[[125 136 105 116]
 [106 157 109 150]
 [123 149 105 133]
 [124 148 106 130]
 [107 152 110 146]
 [116 133 112 120]
 [101 152 123 145]
 [104 144 117 140]]
->
[[116 150 133 130 146 120 145 140]
 [105 109 105 106 110 112 123 117]
 [136 157 149 148 152 133 152 144]
 [125 106 123 124 107 116 101 104]]

[[130 129 127 127 140 137 106 126]
 [118 114 125 122 119 129 127 126]]
->
[[126 126]
 [106 127]
 [137 129]
 [140 119]
 [127 122]
 [127 125]
 [129 114]
 [130 118]]

[[112 137 130 124 104 122 133 133 120 127 106 139 119 126]
 [112 133 130 124 104 122 137 133 123 127 118 134 119 132]]
->
[[126 132]
 [119 119]
 [139 134]
 [106 118]
 [127 127]
 [120 123]
 [133 133]
 [133 137]
 [122 122]
 [104 104]
 [124 124]
 [130 130]
 [137 133]
 [112 112]]

[[126 129 128 128 125 129 129 129 128 125 126 129 125 125 125 127]
 [139 107 108 126 145 108 107 107 130 146 124 109 143 146 142 129]
 [114 143 143 122 115 139 142 142 120 112 135 139 118 113 120 120]
 [126 128 128 127 126 128 128 128 127 126 127 128 126 126 126 127]
 [132 130 128 137 120 134 131 132 136 124 118 135 118 123 118 136]
 [123 130 130 125 122 130 130 130 124 121 127 129 123 121 123 124]]
->
[[127 129 120 127 136 124]
 [125 142 120 126 118 123]
 [125 146 113 126 123 121]
 [125 143 118 126 118 123]
 [129 109 139 128 135 129]
 [126 124 135 127 118 127]
 [125 146 112 126 124 121]
 [128 130 120 127 136 124]
 [129 107 142 128 132 130]
 [129 107 142 128 131 130]
 [129 108 139 128 134 130]
 [125 145 115 126 120 122]
 [128 126 122 127 137 125]
 [128 108 143 128 128 130]
 [129 107 143 128 130 130]
 [126 139 114 126 132 123]]

[[128 128 127 128 128 127 128 128 128 128 128 129]
 [131 127 127 126 125 154 106 127 125 122 128 110]]
->
[[129 110]
 [128 128]
 [128 122]
 [128 125]
 [128 127]
 [128 106]
 [127 154]
 [128 125]
 [128 126]
 [127 127]
 [128 127]
 [128 131]]

[[148 129 119 141 138 126 131 150 119 135 144 129 131 126 131]
 [153 115 124 136 132 120 143 150 132 125 138 125 122 119 133]
 [136 138 136 137 125 131 114 126 138 131 116 126 133 131 144]]
->
[[131 133 144]
 [126 119 131]
 [131 122 133]
 [129 125 126]
 [144 138 116]
 [135 125 131]
 [119 132 138]
 [150 150 126]
 [131 143 114]
 [126 120 131]
 [138 132 125]
 [141 136 137]
 [119 124 136]
 [129 115 138]
 [148 153 136]]

[[125 129 129 129 127 129]
 [129 129 130 129 127 128]
 [124 129 130 129 124 129]
 [151 119 130 116 107 129]
 [118 130 131 132 124 131]
 [135 137 143 134 121 132]
 [139 126 124 125 137 125]
 [146 121 129 119 112 129]
 [127 127 126 127 129 128]
 [145 124 123 120 134 123]
 [138 140 149 137 118 133]
 [115 131 133 132 118 131]]
->
[[129 128 129 129 131 132 125 129 128 123 133 131]
 [127 127 124 107 124 121 137 112 129 134 118 118]
 [129 129 129 116 132 134 125 119 127 120 137 132]
 [129 130 130 130 131 143 124 129 126 123 149 133]
 [129 129 129 119 130 137 126 121 127 124 140 131]
 [125 129 124 151 118 135 139 146 127 145 138 115]]

[[155 139 131 132]
 [119 104 144 129]]
->
[[132 129]
 [131 144]
 [139 104]
 [155 119]]

[[139 122 126]
 [110 133 124]
 [134 130 117]
 [110 122 127]
 [152 115 120]
 [125 143 115]
 [151 112 125]
 [128 126 123]
 [107 129 125]
 [124 129 123]
 [145 121 127]]
->
[[126 124 117 127 120 115 125 123 125 123 127]
 [122 133 130 122 115 143 112 126 129 129 121]
 [139 110 134 110 152 125 151 128 107 124 145]]
